Here is a tiny trained network, its code and every weight. The questions are about switching its units off for an input and a class, where a switched-off unit gives its printed mean instead of its output.

import numpy as np


def w(rows, s, z=0):
    codes = np.array(rows[::2]) - 128.0
    scale = np.full(codes.shape[1], s)
    scale[-1] = z or s
    return codes * scale


def norm(h):
    return h / np.sqrt((h * h).mean(-1, keepdims=True) + 1e-5)


def f(y):
    return y / 2 * (1 + np.tanh(0.7978845608 * (y + 0.044715 * y**3)))


def log_softmax(a):
    a = a - a.max(-1, keepdims=True)
    return a - np.log(np.exp(a).sum(-1, keepdims=True))


def net(x, mask):
    res = np.array(x, float).reshape(1, 6) / 4 @ E
    u = 0
    for l in range(2):
        y = f(norm(res) @ A[l][:, :-1].T + A[l][:, -1])
        res = res + np.where(mask[u : u + 16], y, B[l][:, -1]) @ B[l][:, :-1]
        u += 16
    return log_softmax(norm(res)[-1] @ U[:, :-1].T + U[:, -1])


A, B = {}, {}
E = w([
[119,77,131,183,49],'x0',
[128,235,21,113,92],'x1',
[156,89,164,162,145],'x2',
[247,113,116,200,50],'x3',
[70,109,78,194,253],'x4',
[240,100,80,50,102],'x5',
],0.0044)
A[0] = w([
[119,169,110,57,175,3],'L0N0',
[94,98,100,192,44,135],'L0N1',
[150,170,39,68,78,117],'L0N2',
[155,100,79,124,212,63],'L0N3',
[148,132,188,207,112,66],'L0N4',
[76,126,143,74,90,84],'L0N5',
[73,14,151,147,165,126],'L0N6',
[210,196,123,184,149,11],'L0N7',
[85,161,197,134,198,45],'L0N8',
[162,181,184,135,38,108],'L0N9',
[178,154,78,69,125,157],'L0N10',
[83,183,189,150,174,117],'L0N11',
[176,109,191,91,153,65],'L0N12',
[133,64,118,1,126,87],'L0N13',
[61,145,118,112,152,107],'L0N14',
[133,103,73,218,186,49],'L0N15',
],0.0097,0.0028)
B[0] = w([
[171,181,143,115,60,160],'L0N0',
[176,93,231,202,53,208],'L0N1',
[67,255,73,105,165,255],'L0N2',
[243,112,134,179,107,167],'L0N3',
[182,67,159,142,97,174],'L0N4',
[148,128,75,83,79,160],'L0N5',
[192,174,103,81,125,245],'L0N6',
[124,97,34,17,200,151],'L0N7',
[18,88,95,82,128,208],'L0N8',
[105,100,238,111,97,246],'L0N9',
[92,224,180,66,208,226],'L0N10',
[34,70,130,49,102,212],'L0N11',
[88,48,110,210,102,168],'L0N12',
[169,80,204,43,199,203],'L0N13',
[93,95,36,112,42,188],'L0N14',
[227,59,78,189,34,188],'L0N15',
],0.0059,0.004)
A[1] = w([
[90,105,106,94,73,95],'L1N0',
[125,164,134,89,116,4],'L1N1',
[153,156,109,82,80,57],'L1N2',
[139,70,134,104,87,120],'L1N3',
[156,115,134,253,108,195],'L1N4',
[95,138,77,145,113,160],'L1N5',
[172,89,108,195,118,59],'L1N6',
[104,137,100,172,121,241],'L1N7',
[112,93,108,115,133,145],'L1N8',
[116,47,111,158,170,26],'L1N9',
[108,148,167,102,115,178],'L1N10',
[169,79,183,108,174,148],'L1N11',
[190,159,113,138,98,43],'L1N12',
[77,121,106,97,170,96],'L1N13',
[118,113,187,127,155,136],'L1N14',
[125,56,137,171,156,122],'L1N15',
],0.015,0.0035)
B[1] = w([
[68,75,106,101,155,209],'L1N0',
[100,175,163,132,62,162],'L1N1',
[80,157,187,85,164,170],'L1N2',
[154,153,123,123,210,231],'L1N3',
[190,148,75,144,43,254],'L1N4',
[96,13,113,175,104,188],'L1N5',
[144,168,113,147,71,200],'L1N6',
[166,3,82,154,142,178],'L1N7',
[163,119,93,105,140,169],'L1N8',
[150,211,100,62,114,174],'L1N9',
[130,54,169,114,63,227],'L1N10',
[168,94,44,142,116,252],'L1N11',
[51,93,101,96,111,155],'L1N12',
[93,168,90,255,152,213],'L1N13',
[145,84,106,121,125,187],'L1N14',
[158,253,140,102,119,205],'L1N15',
],0.0078,0.0052)
U = w([
[124,154,176,208,185,1],'0',
[213,57,121,59,143,174],'1',
[52,178,225,32,80,162],'2',
[8,57,40,162,150,178],'3',
[114,193,163,135,176,33],'4',
[125,235,53,87,190,178],'5',
[125,142,175,178,180,7],'6',
[186,128,122,237,26,191],'7',
],0.015,0.0084)

Each question gives the input, the list of numbers given to net, and the class t.
The units are the neurons (one row each of A and B). Each row of codes is followed by its name. A weight is (code - 128) times the scale printed after its matrix; where a second scale follows, it is the last column's (A, B and U).
mask holds one flag per neuron, layer by layer. A switched-off neuron (its flag False) gives its mean, the last column of its row in B, instead of its output. The means were averaged over made-up inputs and are rounded, as every weight is.
A unit's drop is (log p(t) with every unit on - log p(t) with that unit switched off) / (log p(t) with every unit on - log p(t) with every unit switched off).
The circuit of an input: a set's keep is (log p(t) with only the set's units on - log p(t) with every unit switched off) / (log p(t) with every unit on - log p(t) with every unit switched off). Starting from the 12 units with the biggest drops (on a tie, the unit counted first), units are removed one at a time, each time the one whose removal leaves the highest keep (on an exact tie, the one counted first), for as long as the keep stays at least 0.8.
circuit, biggest first: the units of the circuit, biggest drop first
k most important neurons: the k neurons with the biggest drops, biggest first
k most important neurons of layer l: the k neurons of layer l with the biggest drops, biggest first
drop of u: that unit's drop, to one decimal
input [-2,-6,-8,-5,-8,0], class 1: circuit, biggest first -> L0N13, L1N11
input [1,0,7,-6,-8,-4], class 1: circuit, biggest first -> L0N2
input [-7,-8,3,1,-7,-7], class 3: 2 most important neurons of layer 0 -> L0N8, L0N11
input [0,-6,-2,6,7,8], class 7: 2 most important neurons of layer 1 -> L1N6, L1N4
input [3,-3,2,-2,1,1], class 5: 3 most important neurons -> L0N10, L0N9, L1N10
input [-5,-6,-2,2,7,-6], class 5: 3 most important neurons of layer 0 -> L0N2, L0N15, L0N3
input [-4,6,8,8,5,5], class 5: 3 most important neurons -> L0N7, L0N10, L1N10
input [-1,7,-2,0,1,-2], class 3: 3 most important neurons of layer 0 -> L0N6, L0N13, L0N14
input [-3,3,3,0,6,-2], class 7: 3 most important neurons -> L0N15, L0N3, L0N2
input [-4,5,6,-1,-3,8], class 5: 2 most important neurons -> L0N2, L0N1
input [3,4,-4,1,8,-6], class 7: 3 most important neurons -> L0N15, L1N4, L0N2
input [-6,7,-7,-8,-3,-1], class 2: 2 most important neurons -> L0N0, L1N11
input [-5,7,-4,2,3,-3], class 3: 3 most important neurons of layer 0 -> L0N6, L0N13, L0N14
input [3,-6,3,-4,7,7], class 5: circuit, biggest first -> L1N15
input [5,1,-7,6,-4,0], class 2: drop of L0N2 -> 0.3
input [-2,-5,0,0,1,0], class 5: drop of L0N14 -> 0.0
input [-4,-3,2,0,2,0], class 5: drop of L0N8 -> 0.1
input [-3,-7,4,0,-5,-5], class 1: drop of L0N2 -> 0.2
